In the rows, 128 means zero.
Facts:
{k944,k257,k682,k952,k122} Π k762
{k32,k314,k932,k132,k458,k234,k138} Π k940
{k332,k380,k636,k817,k227,k48,k962} Π k127
{k155,k34,k960,k745,k837,k893} Π k271
{k937,k366,k783} Π k603
{k478,k345,k529,k737,k339} Π k258
{k269,k268,k396} Π k771
{k466,k670,k414,k87,k440,k788} Π k728
{k108,k394,k288} Π k740
{k378,k546} Π k344
{k64,k770,k789,k701,k488} Π k157
{k243,k624} Π k198
{k954,k308,k878,k645} Π k886
{k459,k163,k822,k855} Π k695
{k586,k621,k264} Π k903
{k506,k914,k626} Π k286
{k691,k93,k596} Π k174
{k926,k256} Π k643
{k453,k782,k167} Π k203
{k804,k649,k47,k407} Π k857
{k310,k241,k376} Π k123
{k266} Π k209
{k780,k330,k583,k581} Π k473
{k923,k454} Π k90
{k902} Π k329
{k129,k408,k679,k687,k986} Π k608
{k606,k549,k486,k279,k508,k663} Π k650
{k237} Π k153
{k532,k187,k861,k86} Π k572
{k630} Π k736
{k759,k372} Π k633
{k652,k313} Π k735
{k226} Π k978
{k528} Π k471
k155 κ [k893,k960]
k478 κ [k529,k737]
k466 κ [k414]
k345 κ [k529]
k108 κ [k394]
k378 κ [k546]
k64 κ [k770]
k243 κ [k624]
k670 κ [k440,k87]
k770 κ [k789,k64]
k459 κ [k163]
k586 κ [k621]
k506 κ [k626]
k268 κ [k269]
k414 κ [k87]
k163 κ [k822,k855]
k804 κ [k407]
k310 κ [k241]
k783 κ [k937]
k241 κ [k310]
k308 κ [k645]
k380 κ [k817]
k780 κ [k583]
k960 κ [k155,k34]
k932 κ [k234,k458]
k745 κ [k34]
k129 κ [k687]
k636 κ [k227]
k789 κ [k770,k701]
k914 κ [k626]
k408 κ [k986,k129]
k701 κ [k789]
k93 κ [k596,k691]
k679 κ [k986]
k132 κ [k314]
k822 κ [k459,k163]
k486 κ [k508]
k227 κ [k636]
k687 κ [k408,k129]
k532 κ [k187]
k529 κ [k737,k345]
k986 κ [k679,k687,k408]
k187 κ [k861]
k645 κ [k308]
k454 κ [k923]
k407 κ [k649,k47]
k234 κ [k132,k138]
k87 κ [k414]
k759 κ [k372]
k737 κ [k345]
k952 κ [k257]
k663 κ [k606]
k962 κ [k332]
k339 κ [k529,k737]
k440 κ [k788]
k788 κ [k414]
k122 κ [k682,k257]
k86 κ [k187]
k313 κ [k652]
{k944,k937,k345,k157,k954,k691,k783,k471,k380,k740,k902,k649,k330,k789,k258,k701,k93,k857,k817,k187,k407,k286,k886,k440} Ψ 414
{k771,k32,k108,k459,k506,k268,k366,k271,k308,k266,k932,k878,k546,k329,k132,k288,k822,k736,k532,k198,k645,k234,k855,k48,k626,k209,k903,k122,k488,k861} Ψ 86
{k332,k478,k466,k572,k586,k163,k310,k603,k728,k394,k583,k237,k376,k630,k735,k454,k138,k737,k682,k226,k608} Ψ 952
{k155,k269,k64,k243,k670,k770,k34,k926,k414,k804,k643,k241,k780,k978,k473,k960,k606,k153,k47,k257,k782,k408,k837,k486,k650,k227,k396,k123,k279,k508,k687,k624,k256,k529,k986,k893,k581,k87,k203,k759,k952,k663,k962,k372,k339,k788,k528} Ψ 3
{k378,k453,k762,k633,k923,k90,k314,k621,k745,k129,k636,k549,k914,k679,k344,k458,k264,k167,k940,k695,k652,k127,k596,k174,k86,k313} Ψ 817
[k944,k308,k606,k529] β 881
[k32,k937,k269,k454] β 246
[k332,k893] β 959
[k155,k691,k789,k855] β 777
[k345,k770,k459,k586,k506,k268,k366,k804,k932,k745,k330,k878,k257,k546,k93,k376,k227,k687,k256,k663,k226] β 358
[k378,k64,k241] β 177
[k243,k902,k649,k822,k458,k508,k532,k788] β 344
[k670,k34,k163,k783,k380,k923,k583,k279,k630,k167,k407,k339,k528] β 758
[k453,k47,k679,k237,k87,k759] β 90
[k310,k266,k408,k837,k486,k581,k48,k313] β 289
[k780,k187] β 776
[k621,k129,k549,k701,k234,k682] β 506
[k132,k288,k817,k624,k372,k596] β 59
[k986,k737,k626,k440,k122] β 706

Known rows:
[113 107 126 106 185 136 113 148 161 129 121 128 167 122 132 142  65 104
 138 122 137 109 172 196 104 163 185] : k454
[100  70 145 119 173 139 103 145 177 117 145  99 152 139 120 148  51  84
 153  95 102 120 115 178  66 181 145] : k34
[137 129  96 134 189 151 128 154  98 201 116 120 104  90 146 148  92  77
 124 142 105 144 110 156 133 182 183] : k234
[113 119 148  97 162 152 131 130 172 113 132  99 160 133 135 143  34  94
 163  93 122 111 152 180  70 188 144] : k163
[114  94 133  91 185 167 128 141 141 134 115 136 161 103 117 142  76 116
 161 126 115 140 123 173 126 137 165] : k954
[112  57 109 128 170 145 112 153 157 143 120 128 110 124 118 145  93  57
 128 112 127 144 103 158  85 144 153] : k645
[ 94  67 139 112 183 141  90 155 171 130 144 113 142 113 111 136  93 132
 139 143 100 143 107 159 108 153 175] : k960
[108  93  89  95 176 163 127 152 168 104 135  99 153 108 152 149  80 126
 169 136 121 143 170 150 141 157 154] : k310
[101  90 114 102 160 130 111 140 160 119 135 102 130 120 130 141  85  57
 164  91 101 144 104 150  71 172 142] : k855
[107  64 141 122 170 155  91 156 175 129 142 107 149 136 111 107  80 127
 138 133 107 137 109 155 108 133 155] : k837
[109  63 129 125 175 145  97 158 174 117 145 105 141 137 118 120  74 116
 141 126 122 125 132 156  98 151 157] : k87
[111  68  93 123 181 130  93 155 129 135 125 115 141 130 125 117  98  49
 125 138 100 143 135 165 131 116 163] : k288
[105  84 131 121 187 161  96 155 173 129 138 107 123 110 125 152  60  90
 143 144  93 142 130 165 109 177 167] : k508
[136 122 136 102 186 182 138 125 110 127 126 102 158 128 140 121  50 149
 133 123 103 143 104 161 122 160 148] : k314
[122  57 124 126 181 171  94 154 178 114 143  99 129 143 122 103  71 115
 131 152  98 142 103 156 124 114 152] : k372
[118 162 159  87 187 140 121 138 123 124  86 127 161 113 139 152  70 151
 148 138 122 134 107 169 132 109 179] : k471
[110 153 159 116 171 142  93 158 165 125 129 104 110 132 128 145  76 159
 134 147 122 133 107 157  91 127 172] : k123
[129 124 163  90 179 155 128 132 150 120  80 128 145 131 134 156  60 144
 151 135 136 131 103 160 108 102 168] : k857

Rows:
No name comes twice in this set of rows, the named rows included.
[134 109  91 131 188 130 115 151  97 147 128  98 138 128 146 103 100  64
 125 126 102 146 105 160 135 148 170] => k132
[134 194 136  97 189 140 137 133 100 132  90  98 163 109 151 149  75 158
 130 129 115 131 102 159 136 149 183] => k940

The same nodes again, as new rows of numbers:
Known rows:
[150  92 132 128 118 114  64 175 123 167 137 126 153 160  90 150 135 118
 109 106 136 177 123 118 108 119 153 119 132 134 151 136] : k466
[156 147 134 110 115  92 157 127 125  96 121 132 108 100 134  90  78 133
 129 121 121 106 123 122 110 131 150 127 140  98 123 122] : k155
[152 113 138 148 122 126  82 133 119 125 124 152 140 165 111 153 137  96
 106 125 126 151 120 112 151 126 155 110 108 141 135 163] : k735
[143 110 134 155 106 129  84 155 122 128 132 131 143 153 111 144 143 102
  98 130 125 158 128 113 145 127 150 124 108 139 138 170] : k682
[136 122 134 116 117 124 113 158 125 102 126 139 139 136 110 133 121  95
 123 128 144 181 136 115 137 145 155 133 137 132 121 118] : k952
[166 159 109 135 157 127 166 139 140 104 123 114  46 104 163 117  90 173
 149 111 129  79 154 132 116 131 109 133 117  67 136 135] : k932
[153 114 138 147 121 127  80 134 118 124 124 151 140 164 111 152 138  96
 105 126 125 152 120 112 150 125 155 109 109 142 135 164] : k572
[142 137 131 112 157 140 104 143 129 115 125 150 130 142 122 161 136  98
 133 122 135 139 145 125 154 141 109 132 119 135 101 124] : k329
[166 150 119 144 128 118 151 124 139  98 128 123 100 102 138  87  88 156
 130 121 107  85 128 136  86 125 136 120 126  70 119 166] : k745
[122 157 119 121 146 133 173 120 133 132 125 109  75 102 173 119 107 179
 151 119 137  69 143 139 134 126  87 136 122 105 144 101] : k132
[138 135 131 134 142 148  92 132 131 106 125 149 149 160 117 148 144 100
 125 128 133 164 129 124 132 136 137 119 114 131 113 130] : k633
[ 67  80 116 189 108 208 132 116 120 179 145 112 159 121 126 144 186 169
 138 157 130 128 123 147 145 116  77 126 115 144 131 184] : k902
[142 125 133 117 119 123 112 153 122  99 124 137 135 138 112 139 131  95
 122 134 140 188 135 110 135 142 152 138 128 134 118 118] : k396
[146 136 133 161 108 138  79 156 122 108 125 124 114 167 137 148 137 116
 100 126 140 167 139 109 160 130 146 121  85 134 159 144] : k138
[ 20 121 146 103 115 110 191 112 124 169 136 131 160 125 119 110 136 142
 125 149 166 167 110 138 178 128 117 130 148 190 135  89] : k986
[158 147 124 108 130  81 182 103 127 120 116 123  89  94 142  98  96 155
 143 128 117  98 111 121  92 118 147 135 144 100 136 105] : k528
[ 99  81 117 138 103 166 183 119 123 150 134 123 134  76 132 110 135 143
 177 142 135  98 119 126 141 135 135 124 156 113 138 141] : k64
[ 46 127 139  92 123 148 146 116 124 184 136 117 171 110 143 140 153 136
 139 137 147 101 128 146 170 128  63 146 142 186 125  69] : k122

Rows:
No name comes twice in this set of rows, the named rows included.
[174 134 122 128 118  98 173 130 126  95 122 129  85  89 130  91  75 151
 137 125 116 106 124 123  92 129 152 129 141  71 121 156] => k663
[ 52 128 141 110 122  99 187 121 128 154 133 134 140 125 117 106 122 141
 124 142 158 164 116 134 162 129 130 128 146 163 133 105] => k408
[ 68 115 123  93 146 136 142 114 117 145 131  94 114 122 139 129 158 129
 145 138 117 125 143 142 159 131  93 147 142 186 120  80] => k48
[172 131 112 174 123 124 129 101 147 104 129 124  88 122 138 117  82 150
  92 110 104  49 140 161  64 118 134 127 151  79 140 178] => k345
[130 130 127 141 127 151  94 150 133 108 131 129 150 149 117 140 149 107
 119 133 133 174 139 125 127 138 133 131 115 129 116 137] => k621
[143 105 137 157  95 127  77 138 126 109 129 139 138 157 112 149 109  90
  74 119 132 135 138 134 128 132 156 129 142 143 145 157] => k478
[ 84 125 143 105  96 128 153 117 114 134 127 127 159 106 130 113 124 131
 132 142 143 134 116 128 147 131 116 136 141 157 128  92] => k486
[119 100 123 108 131 126 110 150 115  83 125 115 105 149 107 123 130  88
 130 130 124 200 146 120 142 149 174 131 145 155 121 111] => k962
[131 128 141 115 104 129 111 160 120  90 127 140 147 130 113 121 108  94
 117 128 141 170 136 117 146 148 149 129 132 132 113 127] => k960
[147 118 136 149 110 120  80 150 123 122 129 134 141 158 114 143 138  98
  97 126 124 157 128 112 145 127 155 122 107 143 139 160] => k394
[170 139 114 161 143 119 130 119 146 129 131 117  96 122 138 104 107 159
 121 113 100  68 127 139  84 113 137 112 117  76 137 181] => k93
[159 126 118  93 139  71 176 122 135 159 125 118 100  94 122 107  97 164
 152 112 128 111 109 125  60 113 150 136 168  93 147  89] => k670

The same nodes again, as new rows of numbers:
Known rows:
[114 183 118 106 117 130 122 128 152  82 104 133 128  27  96] : k817
[119 178 133 105 125 139 130 130 152 119  83 140 117  44  98] : k380
[112 104 158 140 145 131 105 123 141 106 179 126 120 179 151] : k203
[130 129 147 127 155 152 130 128 122 135 135 134 130  88 145] : k163
[111 124 147 138 133 116 112 123 152 105 161 122 114 186 130] : k695
[152 144 131 125 133 141 129 136 127 106 126 142 123  73 126] : k855
[159 148 147 133 132 136 148 135 121 129  83 157 125  39 133] : k459
[112 103 157 141 145 130 106 123 142 107 177 126 121 181 152] : k473
[148 135 148 124 129 136  99 136 140  94 180 132 116 142 154] : k771
[123 119 157 148 149 130 154 123 124 141  79 151 129  77 134] : k804
[124  98 163 115 154 135 144 134 127 104 127 141 123 144 120] : k788
[147 153 162 141 131 144 137 136 130 117  72 165 127  17 120] : k48
[147 136 147 126 129 136  99 136 141  94 181 133 116 141 155] : k329
[135  70 113 116 127 125 129 131 139  67  92 156 104  91 112] : k701
[145 134 116 115 139 146 109 141 134  86 163 132 119 119 122] : k488
[134 150 127 114 128 119 154 129 142 143  59 155 115  26 126] : k345
[144 122 137 137 149 126 113 134 112  74 125 177 106  64 122] : k234
[116 132 137 137 149 137 133 124 128 147 117 131 130 115 127] : k279

Rows:
No name comes twice in this set of rows, the named rows included.
[ 98 130 133 137 141 136 114 130 153  82 130 131 120 138  83] => k636
[143 175 120 117 131 134 121 137 131  90 144 135 135  62 130] => k288
[143 131 142  84 125 122 154 135 137 102  82 147 112  72 112] => k440
[112  99 146 143 141 130 102 123 139 114 173 126 123 185 155] => k650
[147 203 154 132 144 122 139 129 110 142  87 172 117   5 131] => k932
[118 107 146 105 155 140 127 135 132  84 172 123 123 174 113] => k414
[124  53 136 152 144 117 126 128 133  65  67 148 110 160 112] => k129
[128 101 150  96 162 152 119 142 127  84 181 130 126 151 138] => k466
[125 114 157 149 147 131 155 120 122 141  83 148 129  72 129] => k257
[134  85 176 120 159 140 111 130 139  96 201 120 119 157 171] => k728
[131 150 115 104 123 127 135 126 141 109  97 135 114  62 109] => k691
[ 96 131 168 149 130 129 103 125 163  87 144 133 118 156 110] => k127

